Known rows, with every step that occurs
t j h p n d k x r: [  83 -114  -74  -40  175 -285 -130  -30  -24 -160   53  -79 -217  -43
   19   14    9  185 -257   56 -179   51   -3 -157 -448  196   57   76
  -31 -266  245  281  -13  -25  517  204 -200 -259   34 -179  -33   43
   28  111   94  205  144  160   97  138  129  178  -75  168  146  -90
  -74    9   72  334 -118  -63   77  -66  609]
k j t e h p w: [ -49   20  -82   55  169 -127    9    2   46  276 -122   76 -163  -50
  166   72   30  -24 -129   48  -82  116  -69 -271 -256   71  279  278
  -66 -204  231  -59  -12   90  275  -14 -141  -81  -76  -66  135   29
 -154 -149 -145  274  177  -14 -121  255   10  198  -88 -104  102   71
 -165   28 -122  226  -17 -112  -13  -41   47]
p w t l s j h e: [ 226 -148    4   41  -77 -181  171  -57  -34  -47  -60  298  -95  -56
  468  152  -52  340  -62 -196   70 -157  124   35  295 -118  155   18
   23 -201  310  223   83   48  423  417  -21 -106  -36   44   94  -73
 -239   86   55   95  228  310   15  -22  -57  144    5   31  213   77
   87   80 -142  235  426 -307  -76  -69  228]
l s t e: [-117   74  -59  133   23   46  136  133 -156 -343   95  -29  -56  175
  238  -26  -24   51  105  209   92   -8  -99  -97  127 -251  104   51
  118  -61   45   68   -7   30    5  125  121   21  -11  -48   32   75
 -175   11  114 -110   67  261  221   55 -111  124 -149   22   23   59
   64  -19 -147  321   16  -28 -116  113  -28]
n x w t l s j h: [  63   25   86   38  -89  106   37  -82 -143 -170   73   78 -104   23
   79  140  101  176 -218   70  -44 -138  177  134  -57 -105   25  173
    1 -190  387  120   84   88  373  354  -84  -65 -206 -149 -135   96
 -203 -120   99  154  331  236   99   39  325  236   14   68  271  -68
   79   85  247  492  -87  -25  -23   -3  470]
k x r l t j h p: [-121  123   -5   61  -75 -111   34    8 -132  -62  -85 -383 -180   67
   77   16  120   59 -143   97  -96  142  172 -221 -446   98   78  -97
  -59 -221  232  103   80 -114  419  -95 -232 -248   18 -132  -30   78
   72 -191  128  270   74   59   72  318 -116  341   18  142   29  -36
  -78   60  112  425  -47   86  -53 -141  593]
x w t l: [ 176    5  -83   96  -59  -76    1  -77 -166 -101   12  126   87 -257
  196  197  -44   94  -48  -31  -22 -233  118   74  117   84    6   92
   63 -111  126   46  -12   89  498  331   37   43  -40 -166   -7   82
  -66  -57   87   57  207  -10  156   10   64  -85   78  -65  -11   -5
  111   66   26   66  -91 -157  116   71  516]
n d p w t e j h x: [ 129 -105   -6  149  188 -151  -63 -175    1 -218 -115  295 -192   69
  128   86 -268  142 -202 -138   74   68 -198  -58  202  127  127  132
 -153   24  238  268   56 -115  579  371  -48   24 -178 -293  128   21
 -185  251   56  -72  232   93 -120 -205  237  -36  -54    7  200   -2
  108    7  108  131  305  -32   40 -149  278]
r l s k j t w: [-109  218  -50  106   68  -70   87  203 -160 -284 -140 -185 -178  -22
   58  -79  -37  133   35   80  -32  159  228  -35 -196 -140  145   62
  179 -156  221 -194   71  -99  382  156 -121 -167 -218  -37  -18  166
 -416 -289  170   24 -185  166  199  135  -66  265  132   55  185   39
  -74  169  -16  336  136    7 -217   -1   70]
h p w t: [ 156   41   31   22  -33 -163 -140   66  -25  263  -48   88  159  119
  201  247  101   72 -214 -135   56  -47  -39  -25  147  150   29  127
   15   98  264  174   59   75  407  196   -4  -49  -78   -8   24 -126
  118   26  -80   86   74    2   41 -120 -128  -83   45 -103   99   77
 -102   62   75   33  257 -226   95  170   89]
l s k j h w t: [  88   44 -108   45  -21   72  129  169 -116 -351 -136  -64 -132   89
  135  144 -183   25    8   12   50   -2   58  -17   51 -187  210   57
  125   11  212  125   -6  143  213  298  -15 -213 -223 -142    2   -4
 -205 -270  105  104   17  151  236 -201  125  209    7  -43  286    5
  -60   69  -70  379   15 -124 -131  113  155]
r k x w t: [ 337   97  -48   17 -218  133  -86    0 -128  154   -2 -130   75   81
  -56   83 -189 -254  127  -48   49 -117  245  -13  -37   16   18   80
   18  -91    7  182  -89   76  396 -117  -54  -45  -86 -187 -226   25
  -92 -141  -46   -5  148 -218    6   66  -95  151  213  -38  -73  -17
   27    7  218   73 -133  -30  -32 -165  491]
d k s j: [ 243 -312 -120  -95   39  182   12  -33  -58  -32   55 -135  107  -31
  -28   55  -37  108  -81   16  -92  -71  149 -148 -303   96   28  -44
  -67   -9 -137   89  -78  187  115  -38   36 -119  175   -1    1  135
 -105  114    3  -46 -197 -158 -125   58  -41   98  128  -31   92  -40
 -148  -97 -196  233  -66  -75  -85  180   70]
n x w t: [ 133   33  192    3  -65  123  -27 -121  -44   -6   57    5   43  114
 -101  178   85  -45 -189   93  -29 -102   93   93   16   29   -6  181
  -27  -31  269   47  115   68  320  148  -61  -27 -157 -191 -116  111
 -109  -78  -83  104  297    0   14  -44  256   95  107   26   74  -72
  107   67  242  222 -168   27   52   -4  355]
e j h x k s t l: [   5 -128 -160  -73   49   36 -238 -230 -145 -429  270 -172 -110   59
   19 -100 -245  104  -56  -39 -161  -74  185 -129 -251  217   73  -19
 -130 -161  185   96 -173  -58  199  -71 -156 -119   24 -193    4  143
  124 -134   98   43  108   15 -110  135   -6  120    2  -28   86  -34
   -5  135 -225  435 -106   70  -14  155  149]
l t e j: [-311   11   -3  108  122 -159   60  -98 -114 -189  -80  -69 -104  159
  138  -27  -68  105   91  130  -33  184 -239 -251   51   91   75 -135
  -70  -29  128 -144 -115 -151    9  -93  -25   19   52  -17  206  126
   11   -3   61 -113   97  129  -48  199  200   57 -239   83  -56  -78
   78  129 -190  180  222   -7 -126  -61   78]
p n d k s t j h: [ 240 -347   15 -270  204 -225 -121  -45  -17 -310   80  -88 -168  -34
  -21   22  -52  200  -43   36 -134  -29   86  -55  -36  120   68   31
  -18 -115  -14  171 -146   98  363  196  -35 -211   55  -90  -27  135
 -269  310  -94   -3  138  144  -29  -11  203  151  161  170  201 -211
   32  -21 -178  227  -60  -46 -170   -4  299]
l s k x r t j h: [  25  107  -35  125  -70   21  113  186 -199 -266   25 -195 -233  139
   33  -47 -126   51  -37   34    1  129  193 -117 -259 -258  165  -34
  140 -163  247   69   31    3   97  115 -235 -218  -80  -90  -49   31
 -222 -229  168  141   -9  156  315  192 -116  200 -121   22  176   -5
   -2   25   13  436 -194   26 -153 -163  383]
w t l s r x k: [  80   86  -79  135 -203  -39   -1  -65 -174 -371   -9  -66  100  193
  133  196 -259  140  134  -63   -4 -184  173   87  132  -46   84   40
  102  -62  269  110 -215   45  566  181  -34  -33  -31 -275  100   25
 -153  -63  123  -90  128  119  148   72   -8   27   18  -62  220  -16
   69   98  -78  132  -12  -47  -44   71  275]
n d p w t l s r x k: [ 244  -28   18  249  -37 -127  -67  -74  -67 -264    5   86  -39   12
    5  165 -278  275   -8 -130  126  -77  -15   13  175   30   94  226
   42   47  256  244  -76    9  711  310  -11   -8 -228 -485  220   -7
 -348  224   66 -148   45   98  126 -242    4  -14  156  -15  242   30
  221  -94  161  -14  216  -28    8 -179  321]
w t e j h x k s r: [  47   32 -118   83  -21   86  -31 -236 -207 -352  -18   54  -20  354
  230  142 -348   -7   51  -21  -84  -62   61  -89   23  136  197   57
 -107 -124  239   78 -136   38  508  128 -112  -23   76  -86    7  124
   67  -67   35  -12  388    6 -115  167  125  -13  -16 -119  184 -111
  -76  218 -186  350 -125   18  -64   89  237]
p n d k s t w: [ 319 -338   27 -285  221 -271 -155  -20  -41 -238   68 -132  -23  -74
  -93    6  -55  102  -42   37  -53  -16  108  -67   63  147   49   76
    3  -64   12   25  -60  151  390  116  -30 -197   81 -123  -80  149
 -319  279 -113 -140  146   61  -23   -4   75   75  191   96  167 -129
   82  -19 -238  133  -25  -46 -140   35  180]
p n h e t l: [ 107  -87  145 -178  162 -281 -115 -144  -60  147 -108  288 -209 -261
  171  108   44  231   12  211  -95  -92 -137   73  137  182   79 -149
 -135 -345  236 -135  114   68  399  129   19  -61   32  -46  -39   99
 -111  163   78  -62  484  301  -64  -14  138  125   57   28  166 -155
  191  123 -132  -14  184  -64   12 -199  280]
w t e h x p n d k: [ 132  -79  -79   -2  139 -200 -116  -48 -123 -123 -162  172   24   10
  218  284 -227 -102 -126   80 -102  -40 -169 -124  200  127  189   91
 -110 -140  297  189  129  112  640  292   37  115   45 -351    0  151
 -147  113   39 -109  525   65 -120   51  328  -43 -128 -107  173 -137
  114   63  -91   62   35  -43   65   12  385]
e h w t: [  39   40   -3   12    1  141 -121  -25 -131  -44 -105    9  -62 -227
  197  226  -87 -255   65   10 -117   41  -69  -68   74   19   13  123
 -159  169  307   62  191   41  186  161   24   71  -17 -309   34  110
  153  -17   51  -65  302  -41  -99 -234  333  -88 -129 -123  227  -89
   48   43  -77  -68   95  -12  109   72   53]
x p n h w t l s j: [ 183  110    9 -114   32 -134 -112  103 -192   31  106  221   18 -187
  356  234  -69  189 -239  170  -57 -197  -20  149  182  169   -7 -188
  -14 -367  320   92   51  317  662  459   37   35 -178 -159 -159  140
 -149  -56  189   73  487  322    2  -95  160   58   40 -106  251  -97
  267  140  154  214  188 -198  -14   -6  590]
w t e h: [  -2   87  -29  133   -6    9   54  -83 -168  -50 -186  170  -85   60
  301  181 -145 -124   58   33  -10   11  -84  -30  257  -73  160   71
  -98  -14  206   40   41  -15  283  205   -3  172   52  -95  116   99
  -58   55   72  -98  354   45  -91  130  302  -83 -240 -118  146  -90
   -3  112 -191   -1   -9  -27  -25   69   88]
t e j h p n: [-207   41  -72   72  230 -280  -70 -106 -119    4  -36  206 -212   37
  326  -97  -83   36   46   88 -105   91 -210 -148  -10  169  135  -89
 -137 -264  212  -50  -50  -67  261   68  -94   72   38   10  -58   43
   86   51   26  -66  298  171  -62  219  273   60 -254  -26   58  -63
  -81  165  -89  305  124  -88  -67  -23   93]
w t e j h p n x: [ -32   59   57   -5   83 -191  -51 -193 -120  -34 -132  136 -128  344
  281  127 -116  -24 -112   15  -64   21  -74   35  227  137  146  -76
 -129 -148  352   61  -92  -23  504  260 -129   23  -59  -27  -49   63
   12   49  -35  -21  452  184 -164  144  470   99 -237   -8  230 -134
  -86  256  -50  366  111  -72 -129  109  226]
d n p w t l: [ 158 -144  -46    4  196 -305  -76  -36   63 -102 -109   85   69  -21
   47   28 -101   91 -237  -42   64   66  -23   -6  139  -21   -6  195
 -166   58  294   72   87  112  478  187  -72  -49 -115 -121  156   32
 -310  260  -53   12  100    2  -66 -155  195  -83   30 -102   83   79
   -4  -22   11   -6  200 -250  -90  -14   73]
k s j t e: [ 112 -109  -75  -44   40  202  101   -3 -180    4  -30  -68 -140  229
  220   17   94  111  -56  -14  -73    3  231  -89 -214  -48   88  -31
  -80 -112   46  -48  -60  204   20  177  -88 -122   73  371 -109  179
 -111  -78  -51  130  134  -37 -197  368   26  161   77  -68  222 -101
 -231   13  -49  345  -64   24 -197   55   29]
t l s x r: [   9   21  -62  124  -64 -115   82  143 -186 -279   72  -87  -29  -35
  239  -16   68  210  -24   87   -1 -143   50    8  -47 -178   42   54
   95  -58  207   59 -127   20  218  130   -1  -29  -31 -108  100  100
 -251  -42  141   28   48  164  309  102 -105  127 -120   -2   83  130
  183  -46 -118  327   20   26  -19   77  284]
p n x k s r l t j: [  21   25  271 -167  -32  -34 -107  -68  -89 -188  138 -274   10  170
 -169   81  125  226   34  265 -198  122  216  -66 -100  142   72   -1
  -25 -218  249 -114  -95   47  387 -229 -155 -257  -13  -84  -48  249
 -189   11 -203  103  280  163  -45  117   75  285  362  106  137 -262
  183  156   17  390  -44   59 -216 -198  294]
l s r x k j t: [-131  153  -82  137  -91  146   45   88  -28 -290  104 -173   48  204
  -33   24 -211   29  228   70  -45   16   83 -122 -333  -95   52  163
  158 -145  161  -78 -167  115  264  -97  -94 -139 -147 -316   34  -30
 -216 -227  -37   90  -27  101  142   82 -115  207  121   48  184  -10
  -69    5   33  310 -143    6 -161 -112   44]
s x k j: [ 266  170 -113 -103 -182  109  -33  115  -73  -34  202 -268  105  -95
  -56   16 -108   -9   -3  131  -12 -168  165  -61 -191  105  188  169
  129 -125   80  114 -177  184  209  -86   25  -36 -204 -299   -1  161
  -31 -152  -72  238   43 -109  110  -57 -136  206  240   32  -42  109
   67  -17  -89  294 -338   25   -8  148   92]
h p n d k s r: [ 188 -194  -25 -112  133 -232 -291   84 -104   63  -49 -138   56   78
  -82  193  107  130 -116  -24  -98  -28  -87 -113  -65  272   47  209
    1  115   72   72  -64  230  453  171  -26 -158   24  -49 -101   -9
   73  189 -165  -85   67   -4   96 -135  -11   41  193  -35  258 -100
 -133  -31   44  116   22   24  -26   95  172]
n p w t l s: [ 230  -60   74   70   32 -290  -90   56  -34    0    6  100   38  -24
  109   66   53  158 -172  -31   64  -90   33  109  249 -139  106  318
   -8   35  394   30  143  -53  512  375    7  -75 -115 -119  100  -92
 -329  173   -7  120   49  160   50  -80   35 -122  -71 -122  201   74
  128   -8   39   67  378 -224 -120   50   18]
n h x r l s t: [ -60  325   83  -51    4  215 -176   68 -157 -295  135   21  -37   37
   68   22   59   91 -167  238  -80   60  -66   77 -223    0 -119   33
 -138 -229  287  112  152  -61  452  -69   97   -1  -66 -316  -27  227
 -128 -206  292   57  194  210   49 -100 -125  190  157  -36  150  -98
   81   43  134  248  -50  209   89   62  287]
w t e j h x p n d: [  52  -14  -74  -22  144 -267  -91 -153 -123 -220  -94  195  -95  198
  303  146 -308  -30 -129  -56  -66  -51 -109    9  266  182  134  -56
  -92 -213  305  162   -9   33  645  424 -103   76  -74 -130  -89  108
  -76   30   43  -22  538  166 -174  120  349    3 -138  -11  167 -131
   81  214  -26  242  137  -47  -57    8  409]
e j t l: [-127 -129  -72   44  155 -183  -48 -222  -10 -107   43  -57 -194  122
  130 -128 -145  129  -78 -126 -133   71   90  -33 -142   99   51  -86
  -51  -71  126 -166 -346 -130   72  127 -178  -20  -25   32  185   53
  -69  -83   44    7    8   93 -193  223  226   50 -278   47   70   20
   -2  161 -194  177  218   25 -141   42  101]
s r l t e h w: [-300  276   26  170  -83   64    3   32 -215 -108 -180 -174 -198  -47
  189  114   29  120  301  204 -125  212 -182 -178  -56   50  134  223
  -45   61  210 -123   27  -53  350   22   28   83   40 -104   55  221
   66  -20  143 -168  168  175  151 -108   70   72  134  -56  195   -3
   92  171   60   76  177  179  -86 -247  121]
d p w t e h x k: [ 140  114  -13  220    4   80    9 -103  -11   13  -20  344  114 -110
  225  201 -242   31 -133  109   69   75 -107 -192  156  114  174   -7
 -151 -143  251  174  143  -17  503  -59   99   61  -65 -509  204   33
 -101  118   29   25  291  -34 -120 -184   60  -96  -23 -212   45   39
  155  -27    0  125  133 -238  159 -143  236]
w t e j h p n: [ -36   68  -65   16   90 -225  -34 -146 -146  -48 -146  187  -91  204
  402  113 -189  -20  -21  -42  -52    4  -89   13  253  154  124 -142
  -83 -159  240   50 -129  -15  497  299  -75   60  -20   -1  -11   26
   60   57   15  -31  374  162 -134  137  384   11 -244  -21  179 -123
 -120  246 -148  282  142 -151 -124  142  212]
r l t e j h: [-456  192   14  106   89 -185   51  -63 -183 -215 -198  -86 -265   -7
  241  -91  -13  156  181  105 -131  195  -61 -157  -89   93   68 -198
  -79 -168  176 -168   39 -325  303  -24  -23   35  -52  -31   91  200
  -84  -36  163  -90  -10  181  -27  239  241  212  -41  171   39 -138
  -44  208  -24  276  310   66 -215 -122  143]
h p n x r k j t: [  81  202   74 -158   37 -194 -268   39   -4  411   -8 -186  -11  183
  -39   62  171 -105 -255   31 -140   97   20  -12 -254  221  -22   11
  -33 -294  328   65  -57  141  448  -86  -94 -174 -191  -88 -173   53
  -57 -198 -241  236  242   16 -119  136  207  410   69  -11  150  -93
 -178   29  299  386  -38   -3  -53    1  326]
k x r l t j: [ -16   60   52   56 -107  -29  122  -25  -83 -105  -38 -419  -91   53
   17   -5   71   32  -57  118  -53  158  211 -180 -304    6   68 -106
  -45 -172  119   56   14  -98  311 -191 -221 -196   83 -111   35  152
  -81 -163   83  206   46   11   -5  300 -232  297   76  125 -104   -5
  108   33   -9  297   -4  107  -96 -177  526]

Rows
[ -72  184  194   99   43   13   78  -12  -10   -4  -24   62  -17  -67
   86   -2   32   71 -129  235    0  171  -37   29   48   24  -67 -322
  -73 -243  109  -55   87  -51  430  -85   13  -42 -193 -341   14  116
 -339  119  -43   29  119  169  -75 -129  275  269   21   49  106  -96
  153  -29  189  439  164  -56 -170 -190  326]
d p n x r l s
[ 154  119   73   78  -66  -50   72   73  -42 -267   23   96  -28   98
  355  137  -53  231 -126  -50  -14   99  155   18   31 -138   70   70
   41 -163  434  283   87  -84  591  222  -99 -142  -70  -93   94   77
 -333 -151  123  237  155  214  100  -29 -120   67  169  -21  123   17
  121  155    1  308  288 -233  -31  -52  404]
p w t j h x r l s k
[-176   73   30   12   88 -197  -25   45  -73 -148   -5  108 -183  236
  203   57  -54  276  -23  134 -140  -53   51   -2 -220   17   59  -68
   32 -324  317 -170 -226   95  476  185  -89 -118 -126 -161    6   15
 -350 -126   87   83  304  312   87  242  203  135  -46   -6  364  -96
   24  114  140  227    7   -1 -139 -265  427]
j t l s r x p n h
[ 225 -302  -66  -15  107  -20   45  -56 -106  -86   72   40   38  156
  293  127 -239   66  -86   87  -73 -239   38 -255 -188  218  190  -33
  -80  -48   79   95 -137  134  506   82  -54  -57   54 -174   72  147
 -247  196  -59   14   81 -165  -44  117  116  -24   25  -28   90   13
  -29   46 -311  408  -65 -187 -132  136  330]
d k s x p w t e j h
[ 288 -130  -13  176   22 -112   29  -19  -68 -144  -59  186 -120 -100
  142  143 -115  342 -233 -189  173  -30  -24  109  328  -75   68  165
   25   81  148  284  -25   38  496  564   19   25 -233 -167  200    8
 -362  271  130  -82   22  208   14 -259   71   25   -1   18  265   63
  202  -85   95   74  420  -95  -55  -39  275]
n d p w t l s j
[  -9  -75 -130 -100   50  140 -230 -194 -105 -387  289 -185  -69  110
    0 -103 -260  -14  -32  -33 -142  -18  157 -139 -273  207   16  -42
 -119 -130  140   80 -117  -40  113 -107 -137 -107  -20 -208  -38  116
  158 -153   45   72  100  -23 -161   71   29  108   36   19   67  -84
  -58  128 -185  437 -129   64  -54  163   60]
e j h x k s t
[ -26   84  -61  -42  185 -271 -291   42 -193  180  -67  112  -68 -258
   11   54 -210 -190  -40   34 -238   82 -182 -255 -137  220  142   45
  -90 -288  326  -16  293   23  498   64  -82  156   50 -325 -198  253
  -86  158  -13 -154  352  -45  -34  263   73  -25 -145 -146  117 -104
   63  -27  103   66 -155  101   98 -296  316]
r t e h x p n d k
[-122  145 -125  -42   -1   66 -141  -67 -176 -235   15   62 -106  130
   14    6 -193   -1   51   19 -198  -19   96 -216 -421  151  181   75
  -97 -329  291   44  159   15  341 -117  -84 -170   57 -148 -250   82
  147 -124   16  131  334  -35   80  264  -47  100  136 -100  239 -135
 -208   50  157  415 -427  123   87 -243  261]
j h x k s r t e
[ -42  116  -96   83   38  -60   30 -216 -123 -227  -91  129  -72  234
  376   63 -264  -93  -73  -58  -66   32  -72   -8   70   75   73 -110
 -144 -217  294  147  -36  -76  475  191  -75   77   49 -103   29  116
    6  -99  114   46  399   83 -177  199  289   39 -232  -52   84  -75
  -48  184 -115  322   30  -27  -12   99  324]
w t e j h x r
[ 198  237  -67  -79 -108   48 -205   54 -230  307  131 -155  -67  -54
  242  -57   47  -99  -30 -120 -101    7  161   55 -320   95 -215 -164
  -78 -371  168  181    1  157  353  -59  -39  -51  -45   79 -207  137
  -91 -176  -27  167  146  -82 -120  243  142  310  169  -61  116 -185
 -201  -42  220  358  -89  -23 -131   18  400]
x r k s j h p n
[-226  394  -47  257   -8  -35  -47  130 -303  -26   50 -195 -122 -201
  395  -29  141  -63   18  154  -78  131  -76  -96 -212  -99  -52   20
  -10 -243  293   36  256  -90  383   65   63  164  -33 -214   74  239
 -119 -163  211   -9   55  144  143  191  -11  233 -102  -31   -3  -17
   -1  -13   26  316   76  111  -44  150  215]
x r l s t e h p
[ -80  322 -137  165 -114   74 -186  -18 -114   79   49 -208  -80  101
  -21   87 -174  -30  221  116 -147   63  -45 -234 -434  185  185  334
    3 -214  330   -8 -136  151  463 -148 -128   34  -48 -394    1   95
   85 -220   -7   35  193  -34   61  177  -14  138  136 -164  207   27
 -158   64  128  113 -322  120   36 -156   66]
s r x k j t e h p
[ -46   35   16 -105   45 -277 -163  -45 -113   23  -83  154 -149  -24
  174  160  131  155 -214   24 -135 -125   55   41  -65  195   68    6
  -55 -257  384   91   62   58  542  283  -63 -157 -150 -143 -193  -59
   65  -27   -4  189  399  198  125   60  422  167  -14   31  330 -149
 -153  134  232  411 -100 -123   35  -12  498]
j h p n x w t l
[ -34   24    1   59  305 -101 -140  -91  -48  -90  -89  330   15  143
  203  104 -175   68 -236   65   41  148 -262  -83   28  176  -73   41
 -293    2  295   54  -14  117  516   42 -106   81 -123 -137  205  107
  -86  169   72 -153  257   37 -112 -171  212  -65  -43  -88   92  -44
 -105  126  -65   37  134 -169   24   81  153]
d n h p w t e j
[ 165   99   14  228 -192  127   43  152 -113 -118  170  -36   82  304
  106  151 -234   67   76   55  100  -69   62  -45   11 -149   55  263
  197  -15  128  164 -173  126  468  122 -179  -73 -107  -86  -11  -40
 -271  -22   41    7  104  157  216  -32 -334   21   96  -31   94  105
  231  103   74  232  106 -133 -155 -201  416]
l s r k x p w t j
[-200  370  -93  146  -61  -21   -3  136 -224   14   28 -135 -121 -217
  379  -70  154   75  -95  -26  -89  101   83   54 -365  -67 -161 -131
   27 -349  271   85  234  -54  380  196   14   36 -139  -58  -57  110
  -85 -241  239  176  -52  201   84  158   70  326   12   93  115  -64
 -149    7  229  450  164   26 -105  108  311]
x r l s j h p
[ 190  119 -157  -87 -114   10  -14  -11  -94   46   68 -187 -126 -211
   92   55 -151   11   34  158  -48 -235   70 -113 -314  176  251  114
  111 -272  227   82   60  155  273  104   16  -82 -235 -286  -54  149
   59 -112   20  259  219   -9  103   -1   11  289  174  146   31   81
   13   36 -102  364 -267   -4   28   43  189]
s x k j h e t
[ 161 -303  -54 -319  222 -298 -145  -31  141 -177  -95   29  -30 -153
 -129   54 -103   66 -107  -11 -146   36  -25  -95  -65  178  121   74
  -72 -207   53  166  -28  119  438   17  -13 -212  -11 -296  -97    7
 -241  123 -153   84  215   93 -113 -102  182  247  188  125  180 -157
    7  -53  -57  225   12  -48  -52 -113  274]
p n d k j h x
[ 150    7  -83  -50  -29  115  -78 -125 -133 -481   62   14   25  227
   64  185 -221   68 -131  -38 -150 -116  227   -6 -156  126   39    3
  -24 -132  274  232  -26  -29  503  206 -138 -228    6 -105  -24  134
   74  -54   72  211  236    4  -53  136   78    1   70   27  198 -186
 -103  152  -64  311 -231  -92   79  136  392]
w t j h x k s
[ -11  208   29  145  -55  -96  114  209 -202 -263   -1   54 -120  -54
  442   93  -54  225   36   86  -60 -174   70  -25  -12  -24   66  -29
  174 -198  341  109  235 -118  716  473  -55  -46 -269 -132  -67  194
 -243   41  137   95   62  284  230  -26 -101  209  145  212  130   47
  114  176   63  408  289 -125 -129  -53  354]
r l s x p w t j h e
[ 257  -55  156 -341  -38   37  -84 -125  -67  -52   64  -57  -10   98
   85  153   37   13  -96   78 -155  -32  319   72   18  114   86 -145
 -143 -309  359  112   51  253  367   55  -31 -255  -93 -112 -267  134
  -75  -65 -206  204  541  119 -234   -9  390  328  256   34  316 -293
   13   89  111  497  -38  -98 -148  -33  310]
p n x k s j h w t
[ -44  131   66   36   86  -14 -165 -127  -39  138   51 -129 -121  125
 -208   73   71  -78 -250  205 -160   68   51 -207 -411  115  276  306
 -113 -291  469  -11  122   57  254 -155 -123 -117 -174 -340   37  137
  -31 -236 -132  207  317  -15  -98  250  258  360  -56  -47  139  -76
  -82    6  145  355 -284  142   91   -5  136]
n x k j t e h p
[ 379 -134  -53 -127  115 -202 -292  151 -211  -89   43 -128  136  -29
   55  283   98  127 -213   42 -140 -170   -4  -81  -69  326   -8  209
   77   82  219  206  -60  230  743  423  -27 -157  -86 -170 -151  162
   46  188 -120   55  167  -37  168 -135   52    6  211   43  198 -114
  -61   19   41  266  -76 -115   59  260  464]
h p n d k s x w t j
[ -97  258  -29   24  143 -386 -212  -88 -223  236    7    3 -249 -164
  258 -131  -93 -122  -84 -174 -168  141 -114  -42 -213  202  -48 -138
  -84 -411  363  -16  136  -66  483  184 -165  112  -38  -73 -102  166
  -19   12    3   50  265   52  -45  367  238  133 -227    3   84 -145
  -94   19  141  287  -66  104  -57 -125  416]
x r t e j h p n d
